Each row has a name. Each piece below is followed by the name of the row it came from, unless a question asks for something else. Each question is about the rows just above it. Places in a row count from 1.

E: [129 147  68 141 149]
N: [163 138 154 125 196]
R: [124 158  67 137 151]
T: [122 163  66 137 151]
B: [129 147  67 137 148]
W: [177 163 139  68 104]
C: [126 156  67 139 149]
L: [109 120 138 151 110]
D: [103 125 153 146 123]
J: [146 103 153 125 121]
[124 158  67 137] with -1 step of 1 on every entry:  [123 157  66 136]
Move every entry of [ 67 137] by -1 step of 1.  [ 66 136]
Move every entry of [122 163  66 137] by -1 step of 1.  [121 162  65 136]
Shift each entry of [163 138 154] by -1 times 1:  [162 137 153]
Shift each entry of [125] by +1 times 1:  [126]
which: [129 147  68 141 149]  E
The row with [103 125 153 146] is  D

ton: [153 129 128 125 145 154 111  87 122 122 133 146 135 129 127 142 103 144
 131 156 132 115 125]
rida: [129 127 125 145 154 111  87 122 128 128 128 128 128 128 129 128 148 128
 128 128 128 128 128]
Patif: [128 128 128 128 128 131 128 128 128 122 133 146 135 129 129 128 128 128
 128 128 128 128 128]
which: [154 111  87 122 128 128 128 128 128]  rida
The row with [129 128 125 145 154 111  87 122] is  ton

dani: [130 165 133 165 126 136 167 138 144 177 104 116 107 107 153 147 168 150
 137  79 120 159 130 113 136 131 130 137 129 123 100 106  84 126 107 110
 138  91 100 131 118 125 138]
Nosav: [148 192 123 123 157 128 118 113 103  88 177 138 169 105 116 102 156 131
 123 179 122  92 124 142 103 151 111 124 161 180 152 154 160 155 160 141
 116 143 154 121 117 103 108]
lim: [109  69 133 135 100 129 140 143 153 169  79 118  87 149 141 155 103 127
 134  76 134 165 132 114 153 106 145 132  96  77 103 101  94 102  96 114
 140 111 101 135 138 152 148]
Losu: [149 199 124 127 158 129 122 113 103  92 177 137 169 101 118 102 162 133
 124 176 121  93 124 141 102 153 110 125 163 182 150 153 157 156 160 140
 116 140 152 121 115 102 108]
baze: [146 210 128 152 151 134 150 122 118 131 152 127 147  92 137 120 183 147
 131 134 117 120 125 129 112 150 115 131 157 168 128 134 122 150 139 125
 125 113 129 124 110 104 119]
tekug: [116  57 125  90 116 120  91 125 124  95 129 136 130 162 107 120  70 103
 121 155 139 113 129 137 132 113 135 121 111 108 146 139 159 116 135 141
 124 160 145 128 145 144 127]
sumev: [132 154 130 144 131 131 144 130 131 144 125 124 125 115 137 133 150 138
 131 114 124 136 128 124 128 133 126 131 133 133 119 122 113 131 123 122
 131 114 119 128 122 123 130]
tasaf: [112  85 133 142 103 130 147 143 153 174  81 117  88 141 144 155 116 132
 135  72 131 167 132 112 151 110 143 134 101  83 100 100  89 105  95 112
 141 106  99 135 135 148 148]
Gir: [131 117 124 104 135 123 102 119 114  91 152 137 148 137 111 111 108 115
 121 167 131 102 126 140 119 130 124 122 134 141 150 147 161 134 147 142
 120 153 150 125 132 125 118]
Which row holds [133 165 126 136]?  dani
which: [102 153]  Losu
Table of tags by key:
[117] -> Z_554
[156] -> Z_855
[122] -> Z_196
[192] -> Z_513
[119] -> Z_953
[118] -> Z_357
Join Nosav by its entry at place 7:  Z_357
Move every entry of [133 150 138] by +1 step of 1.  [134 151 139]
[115 131 157 168] with -1 step of 1 on every entry:  [114 130 156 167]
[144] with +1 step of 1 on every entry:  [145]

livet: [123 131 129 116 139 117]
Mige: [124 148 177 155  74  71]
misip: [ 75 169  75 137 143 190]
Tev: [133 138 167 143  84  83]
diveb: [129 118 159 152 103 100]
Gadi: [121 133 128 107 146 116]
somu: [126 131 134 101 149 112]
nuz: [187  49  94 117 174 203]
gug: [180  52 100 120 173 195]
tags:
[53] -> Z_674
[52] -> Z_386
[132] -> Z_226
[116] -> Z_938
[131] -> Z_465
[148] -> Z_139
The tag of livet, keyed by place 2:  Z_465
which: [134 101 149 112]  somu

lero: [122  72  54 159]
Fome: [125 159  72  54]
dud: [ 82 104 125  47]
gom: [ 82 104 140  47]
which: [159  72  54]  Fome
Move every entry of [159] by +1 step of 1.  [160]
Shift each entry of [125 159  72] by -1 times 1:  [124 158  71]
tags:
[47] -> Z_418
[159] -> Z_185
[54] -> Z_832
[125] -> Z_409
The tag of Fome, keyed by place 4:  Z_832
Shift each entry of [104] by -1 times 1:  [103]

ripi: [188  55  80 164  54]
mek: [188  55  80 121  54]
Netud: [ 99 131 112 105 130]
Let: [162  89 110 156  89]
key -> tag
[162] -> Z_94
[188] -> Z_988
[54] -> Z_53
The tag of mek, keyed by place 1:  Z_988
[ 99 131 112 105 130] is in which row?  Netud
which: [188  55  80 121  54]  mek
Shift each entry of [112 105] by -1 times 1:  [111 104]
which: [162  89 110 156  89]  Let
Move every entry of [55] by -1 step of 1.  [54]

kunob: [129 116 164 180  71 113 162 113]
Vimi: [102 140 123 169  91 144 121 104]
kuzi: [ 90 111  96  76 152 135 106 147]
dubu: [137 148 151  64 191 130 138 148]
sov: [129 116 164 180  71 113 130 157]
Meve: [ 82 141 123  50 189 114 104 156]
key -> tag
[63] -> Z_638
[152] -> Z_661
[96] -> Z_308
[64] -> Z_322
[123] -> Z_992
[151] -> Z_394
Look up the entry of dubu at place 3 in the table:  Z_394
Which row holds [129 116 164 180  71 113 162 113]?  kunob
Move every entry of [ 82 141] by +1 step of 1.  [ 83 142]

